Below is a small trained network, with its code and all its weights. Each question gives an input and a target symbol and asks what happens when units are switched off, that is, made to give their printed mean instead of their output.

import numpy as np


def w(rows, s, z=0):
    codes = np.array(rows[::2]) - 128.0
    scale = np.full(codes.shape[1], s)
    scale[-1] = z or s
    return codes * scale


def f(y):
    return y / 2 * (1 + np.tanh(0.7978845608 * (y + 0.044715 * y**3)))


def softmax(a):
    e = np.exp(a - a.max(-1, keepdims=True))
    return e / e.sum(-1, keepdims=True)


def log_softmax(a):
    a = a - a.max(-1, keepdims=True)
    return a - np.log(np.exp(a).sum(-1, keepdims=True))


def net(x, mask):
    ids = ['αβγεζηθμξπστψω'.index(c) for c in x.split()]
    T = len(ids)
    res = E[ids] + P[:T]
    q, k, v = (res @ M[0].T for M in (Q, K, V))
    z = softmax(np.where(np.tri(T) > 0, q @ k.T / 2**0.5, -1e9)) @ v
    res = res + np.where(mask[0], z, O[0][:, -1]) @ O[0][:, :-1]
    y = f(res @ A[0][:, :-1].T + A[0][:, -1])
    res = res + np.where(mask[1:9], y, B[0][:, -1]) @ B[0][:, :-1]
    return log_softmax(res[-1] @ U[:, :-1].T + U[:, -1])


Q, K, V, O, A, B = {}, {}, {}, {}, {}, {}
E = w([
[135,124,154,67,124,58,86],'α',
[87,136,86,75,146,86,91],'β',
[42,112,127,162,44,185,122],'γ',
[151,110,190,188,54,126,79],'ε',
[141,10,238,79,206,124,214],'ζ',
[162,87,205,109,51,100,65],'η',
[112,172,116,192,156,101,127],'θ',
[75,122,177,89,64,127,129],'μ',
[52,128,66,165,112,163,99],'ξ',
[64,129,101,149,99,144,109],'π',
[108,148,106,211,124,133,110],'σ',
[76,118,157,156,58,154,117],'τ',
[108,131,96,38,168,61,82],'ψ',
[90,145,73,37,189,60,97],'ω',
],0.013)
P = w([
[134,131,104,107,95,133,168],'0',
[114,84,124,200,85,26,193],'1',
[151,83,120,157,74,69,199],'2',
[55,201,149,182,95,132,88],'3',
[57,86,181,209,134,31,142],'4',
[180,127,108,143,2,146,176],'5',
],0.0078)
Q[0] = w([
[8,156,205,164,170,92,20],'h0',
[177,253,147,82,118,229,65],'h0',
],0.03)
K[0] = w([
[119,2,112,153,150,82,197],'h0',
[47,153,121,166,72,15,73],'h0',
],0.038)
V[0] = w([
[171,254,33,176,233,61,166],'h0',
[231,166,212,66,117,13,69],'h0',
],0.017)
O[0] = w([
[92,2,94,145,133,129,137,159],'h0',
[211,113,33,101,115,139,183,254],'h0',
],0.014,0.00083)
A[0] = w([
[118,153,115,128,196,105,114,164],'n0',
[148,35,123,132,184,162,138,72],'n1',
[75,85,179,141,173,121,100,85],'n2',
[157,122,137,183,123,118,119,254],'n3',
[92,135,175,136,156,124,95,82],'n4',
[120,118,128,71,132,102,108,245],'n5',
[95,38,170,133,191,150,133,105],'n6',
[104,119,193,51,162,177,254,157],'n7',
],0.014,0.01)
B[0] = w([
[134,99,155,133,83,141,114,151],'n0',
[143,129,232,112,88,125,239,217],'n1',
[155,139,151,174,95,254,172,228],'n2',
[60,137,80,123,151,152,135,194],'n3',
[165,80,99,47,154,74,135,184],'n4',
[77,135,98,172,122,162,134,167],'n5',
[169,160,74,127,179,23,16,250],'n6',
[149,80,138,131,56,127,74,130],'n7',
],0.019,0.023)
U = w([
[59,176,170,128,42,139,69,195],'α',
[76,191,147,120,126,140,116,159],'β',
[110,124,168,119,83,132,174,121],'γ',
[213,189,141,80,104,102,122,2],'ε',
[73,118,177,122,117,170,128,167],'ζ',
[116,125,90,115,138,83,19,108],'η',
[147,88,141,75,95,34,138,83],'θ',
[177,109,142,88,156,157,77,91],'μ',
[108,146,120,38,139,36,41,139],'ξ',
[166,130,197,49,118,118,133,80],'π',
[2,95,119,145,111,104,82,221],'σ',
[163,138,181,175,128,95,102,151],'τ',
[125,124,144,103,106,110,97,98],'ψ',
[147,88,42,102,95,83,113,128],'ω',
],0.0044,0.0092)

Each question gives the input, a string of symbols that net reads in full, and the target symbol t.
The units are the heads (2 rows each of Q, K, V and O) and the neurons (one row each of A and B). Each row of codes is followed by its name. A weight is (code - 128) times the scale printed after its matrix; where a second scale follows, it is the last column's (O, A, B and U).
mask holds one flag per unit, heads first, then neurons. A switched-off unit (its flag False) gives its mean, the last column of its rows in O or B, instead of its output. The means were averaged over made-up inputs and are rounded, as every weight is.
A unit's drop is (log p(t) with every unit on - log p(t) with that unit switched off) / (log p(t) with every unit on - log p(t) with every unit switched off).
The circuit of an input: a set's keep is (log p(t) with only the set's units on - log p(t) with every unit switched off) / (log p(t) with every unit on - log p(t) with every unit switched off). Starting from all 9 units, units are removed one at a time, each time the one whose removal leaves the highest keep (on an exact tie, the one counted first), for as long as the keep stays at least 0.8.
units of the circuit, in order: the units of the circuit, biggest drop first
unit that matters most: the unit with the biggest drop
top k neurons: the k neurons with the biggest drops, biggest first
drop of u: that unit's drop, to one decimal
input η γ ψ ξ, target π: units of the circuit, in order -> [n4; h0; n6]
input θ η ε, target τ: units of the circuit, in order -> [h0; n6; n1; n2]
input ψ μ α, target γ: top neuron -> [n6]
input ξ ω ω θ μ, target θ: units of the circuit, in order -> [h0; n1; n2]
input θ θ η τ ξ ξ, target ξ: top 4 neurons -> [n2; n4; n1; n5]
input ξ α τ, target μ: units of the circuit, in order -> [n2; h0; n4; n1]
input η θ α, target ε: top 2 neurons -> [n6; n3]
input η ψ ε μ θ τ, target α: units of the circuit, in order -> [n6; h0; n1]
input ξ θ ξ π γ α, target ζ: top 3 neurons -> [n6; n2; n5]
input θ θ α α θ η, target ω: units of the circuit, in order -> [h0; n1]
input τ ω ω, target ξ: top 3 neurons -> [n2; n4; n1]
input α α τ τ, target ω: top 3 neurons -> [n1; n2; n6]
input η γ θ α ξ, target τ: top 4 neurons -> [n6; n1; n2; n4]
input θ ξ β, target τ: unit that matters most -> h0
input ξ β τ τ τ θ, target ξ: top 2 neurons -> [n2; n4]
input β ω η τ, target θ: top 2 neurons -> [n1; n2]
input ε ε ξ α α, target μ: top 4 neurons -> [n2; n4; n1; n6]
input β τ θ τ, target ξ: top 2 neurons -> [n2; n4]
input θ β θ θ, target σ: top 4 neurons -> [n6; n2; n1; n4]
input θ θ σ α ω γ, target ω: unit that matters most -> h0
input π α η α θ β, target ω: top 2 neurons -> [n1; n2]
input ε ξ γ μ θ θ, target α: top 4 neurons -> [n6; n4; n1; n0]
input η θ ξ, target ε: drop of n5 -> 0.1
input θ α ξ θ, target ω: drop of h0 -> 1.3
input θ τ ε β α ω, target σ: drop of n0 -> 0.0
input ζ η θ μ ω, target α: drop of h0 -> 0.5
input ξ α τ ξ α, target ξ: units of the circuit, in order -> [n2]
